Each row has a name. After each piece below comes the name of the row it's from, unless a question asks for something else. Each question is about the rows just above it. Places in a row count from 1.

Columns, left to right: J C P X U
[124 165  73 139 139] = K
[139 108 189 114 124] = N
[117 152  73 142 140] = G
[140 109 189 113 121] = Z
[ 87  91  97 152 145] = D
tags:
[121] -> j156
[189] -> j844
[145] -> j527
[140] -> j609
[109] -> j328
Join Z by its entry at place 5:
j156
[139 117 140  87] is in which column, read top down?
J
Which column holds this, read top down? [139 124 140]
U

Columns, left to right: A Q S E
[ 99  91 159 112] : Y
[158  91 112 100] : F
[ 91 159 100 113] : B
[100  91 159 112] : T
tags:
[90] -> j106
[159] -> j455
[92] -> j776
[91] -> j441
[160] -> j599
Join T by its entry at place 2:
j441
Which column holds [100 159] top down?
S
which: [ 99  91 159 112]
Y
Which row holds these entries in another order? [113 159  91 100]
B
[112 159  91 100] is which row reordered?
T
[ 91 100 112 159] is which row reordered?
T
Which column holds this, read top down? [ 91 159  91]
Q

Columns, left to right: L W R H
[114 112 147 105] = zef
[103 146 157 108] = Bur
[111  92 145  74] = lan
[120 138 128 145] = lol
[108 157 103  98] = Kazi
[108 157 103  90] = ruk
[108 157 103 145] = lal
which: [103 146 157 108]
Bur
Which row holds these entries in another order? [145 103 157 108]
lal

Columns, left to right: lelas Bol gumo Dal rigub sifuz boba
[123 111 119 186 124 147 143] : mez
[170  92 137 104 143 129 160] : lozot
[150 108 130 103 140 137 145] : vupi
[197 142 128 136 166 138 123] : Datof
[173 118 122  81 123 120 191] : kituf
[144 164 179 104  77 100  98] : Leru
[165 108  98  74 116 119 176] : Nolag
[171  93 155 101 135 133 153] : voka
[127 165 196  93  91 129  95] : Baluv
[165 102 163 103 143 158 156] : zota
[116 114 184 153 103  94 141] : Zapom
[165  93 149 102 145 133 155] : zov
key -> tag
[126] -> j615
[165] -> j909
[128] -> j261
[170] -> j103
[129] -> j470
[123] -> j426
[127] -> j138
[91] -> j853
[150] -> j143
Join Baluv by its entry at place 1:
j138
which: [150 108 130 103 140 137 145]
vupi
Which column holds [123 191] top down?
boba
which: [165 108  98  74 116 119 176]
Nolag
which: [165 102 163 103 143 158 156]
zota

Columns, left to right: buru Sep famok mapod pas doba fipu
[ 74 117 125 175 149 195 150] : boz
[ 73 115 124 178 150 196 150] : gela
[ 73 115 125 177 150 196 150] : kez
[150 195 176 125  74 150 116] : git
[ 73 113 122 183 148 195 147] : noz
[ 73 114 124 179 149 196 149] : danut
[ 74 117 125 176 150 195 150] : Tekiz
Put [195 150  74 117 125 176 150] back in order: which row is it?
Tekiz
Which column holds this, read top down? [150  73]
buru
key -> tag
[183] -> j972
[179] -> j601
[178] -> j817
[184] -> j867
Look up the entry of noz at place 4 in the table:
j972
[150  74 117 125 176 150 195] is which row reordered?
Tekiz
Which row holds [ 73 115 124 178 150 196 150]?
gela

Columns, left to right: laru Dedi beti Tizi tak rifu fana gebev gedo
[145 157 160  95 169 148  79  84 135] -> tazuf
[133 167 152 145 106 118 101 170  83] -> Mipo
[ 79 135  95  84 169 160 157 144 148] -> noze
[105 123 100  95  98  87  90 146 143] -> Visuf
Put [118 101 170  83 133 167 152 145 106] back in order: which row is it?
Mipo
[135  84  79 148 169  95 160 157 145] is which row reordered?
tazuf
[169 160 157 144 148  79 135  95  84] is which row reordered?
noze
tags:
[170] -> j281
[106] -> j321
[96] -> j386
[105] -> j203
[144] -> j295
[145] -> j451
[171] -> j658
[95] -> j639
Join Mipo by its entry at place 4:
j451
which: [ 79 135  95  84 169 160 157 144 148]
noze
[118 145 133 101  83 106 152 167 170] is which row reordered?
Mipo

Columns, left to right: kibib vev retik petav Losi
[151  90 164 166 179]  bis
[168 185  72  74 104]  sufaz
[163  85 158 124 155]  vut
[166 179 152 164  90]  rur
Which column holds [179 104] top down?
Losi
Table of tags by key:
[85] -> j152
[179] -> j459
[185] -> j780
[90] -> j175
Look up the entry of bis at place 2 in the table:
j175
Which column holds this, read top down? [ 74 124]
petav
Put [164 166 151 179  90] back in order: which row is it?
bis
Which column holds [104 155  90] top down?
Losi
Which row holds [166 179 152 164  90]?
rur

Columns, left to right: fuv Dipi tulav dobom suvi
[156 129 119 121 128] : kelup
[131 137 133 127 156] : Daf
[101 135 132 134 143] : Zabo
[116 139 185 116 152] : Zitim
[105 125 149 134 152] : zigu
[121 121 113 144 144] : gigob
[104 103 138 113 112] : fel
[103 138 112 113 103] : tud
[118 131 132 136 159] : govag
[145 109 119 152 150] : doza
[114 127 134 138 141] : ladod
key -> tag
[103] -> j496
[102] -> j784
[156] -> j91
[155] -> j485
[128] -> j471
[141] -> j326
[127] -> j740
Join Daf by its entry at place 5:
j91
Which column holds this, read top down? [132 185]
tulav
Put [103 138 113 112 104] back in order: which row is it?
fel
which: [156 129 119 121 128]
kelup
Which column holds [121 127] top down?
dobom
Which column holds [144 112 103] top down?
suvi

Columns, left to right: sevit faz rafot Nolez
[129 135 134 196] -> biluf
[144 136 113  66] -> vom
[107 102 119  74] -> tudev
[107 102 119 132] -> zib
Which column holds [107 107] top down?
sevit
Which column holds this, read top down? [136 102 102]
faz
key -> tag
[132] -> j519
[66] -> j246
[119] -> j729
Look up the entry of zib at place 4 in the table:
j519

Columns, left to right: Mov Zif Lamu sode tariv tole
[125 105 120 122 113 108]  fuman
[154 115 129 127 127  85]  luvut
[135 117 120 120 118  79]  Domar
[127 110 119 122 110 105]  rilas
[120 135 104 121 118 117]  bazer
[129 125 105 127 128 128]  nev
[ 80  92 113 117 111 153]  maden
[115 105 117 122 118 119]  Patu
[125 108 113 105 120 123]  Nadu
[125 105 113 120 109 123]  zifi
Which column holds this, read top down? [153 119 123]
tole
[122 127 120 122 121 127 117 122] is in which column, read top down?
sode
tags:
[118] -> j834
[110] -> j786
[117] -> j883
[111] -> j998
[109] -> j733
Join rilas by its entry at place 2:
j786
[105 108 113 120 122 125] is which row reordered?
fuman
[ 79 118 120 120 117 135] is which row reordered?
Domar
[123 125 108 113 105 120] is which row reordered?
Nadu
[125 105 120 122 113 108] is in which row?
fuman

Columns, left to right: togap gatun kubi totol tezes mido
[106  75  96 138  92  87] = Risur
[169 182  90 107 127 133] = Molum
[166 106 192 106 154  73] = guv
[ 92  87 106  75  96 138] is which row reordered?
Risur
[138 107] is in which column, read top down?
totol

Columns, left to right: metis ropid vif defa vap Subig bamo Lebu
[136 112 138 153 138 140 103 124] = Kase
[124 144 145  88 119 118 122 120] = bige
[138 109 138 165 141 145 101 124] = ter
[116 157  93  92 111 111 190 144] = nur
[145 138 141 101 138 124 166 109] = mudul
[138 112 104 140 136 124 138 153] = kila
Table of tags by key:
[145] -> j42
[146] -> j755
[144] -> j816
[104] -> j741
Look up the entry of bige at place 3 in the table:
j42
Where do [136 112 138 153 138 140 103 124] appear?
Kase
Which row holds these entries in another order? [101 109 124 138 138 141 145 165]
ter
[118 145 111] is in which column, read top down?
Subig
which: [138 109 138 165 141 145 101 124]
ter
[103 112 124 136 138 138 140 153] is which row reordered?
Kase

Columns, left to right: Lurif Gubup gakul lasen
[164 109  65 120]  vup
[157 192 175 119]  Vesaf
[140 136 131 127]  Paneg
[171 147 114 105]  pep
[109  65 164 119]  pef
[ 65 121 164 109]  potor
[145 144 101 141]  Viz
Table of tags by key:
[122] -> j778
[121] -> j577
[109] -> j874
[65] -> j592
[192] -> j421
[144] -> j656
[64] -> j8
[145] -> j472
The tag of potor, keyed by place 2:
j577
Which row holds these entries in another order? [120 164 109  65]
vup
which: [145 144 101 141]
Viz
Which column holds [114 164 164] top down?
gakul
Which column holds this, read top down? [147  65 121]
Gubup
Which row holds these entries in another order? [120  65 109 164]
vup
Which column holds this, read top down? [121 144]
Gubup

Columns, left to right: lub soful zuno nepun sav rezak bamol
[121 146  93 132 124 180 111] : Tid
[136 140 123 111 167 129 162] : Pezip
[121 133 146 124 111 180  93] : biva
Which column holds [129 180] top down?
rezak
Put [111 123 129 136 140 162 167] back in order: which row is it?
Pezip
Which column holds [180 129] top down?
rezak
Which column holds this, read top down? [132 111]
nepun
[ 93 111 121 124 132 146 180] is which row reordered?
Tid
[ 93 180 111 124 146 133 121] is which row reordered?
biva

Columns, left to right: vot Beno vomaz fope Revuz govo Puba buf
[146 126 135 123 153 127 121 133] = meda
[132 124 118 122 127 131 114 133] = taku
[144 123 131 129 163 122 126 134] = Gek
[157 149 165 111 136 142 135 149] = fofi
[130 122 120 135 154 124 132 134] = nimin
[105 116 109 123 127 122 110 148] = sidi
[ 65  90 154 134 151 100 160 114] = Laga
[138 148 119 146 136 147 108 124] = Melup
[ 94 157 161 131 155 171 165 107] = paru
Table of tags by key:
[133] -> j840
[121] -> j116
[131] -> j98
[153] -> j282
[132] -> j435
[154] -> j118
Join nimin by its entry at place 7:
j435
Where do [157 149 165 111 136 142 135 149] appear?
fofi
which: [138 148 119 146 136 147 108 124]
Melup
The row with [130 122 120 135 154 124 132 134] is
nimin
which: [ 94 157 161 131 155 171 165 107]
paru

Columns, left to right: Buvu zenaz Poka Gog veses
[136  88 103 186 149] = lek
[104 105 106 129 121] = kotu
[117  96 106 136 142] = fabif
[105 117 112 121 126] = Zofu
Which column holds [105  96] top down?
zenaz
Which column holds [106 112] top down?
Poka
[186 129] is in which column, read top down?
Gog
Which column holds this, read top down? [106 106 112]
Poka
Which column holds [129 136] top down?
Gog
Table of tags by key:
[186] -> j365
[136] -> j752
[121] -> j144
[129] -> j475
Look up the entry of lek at place 4 in the table:
j365

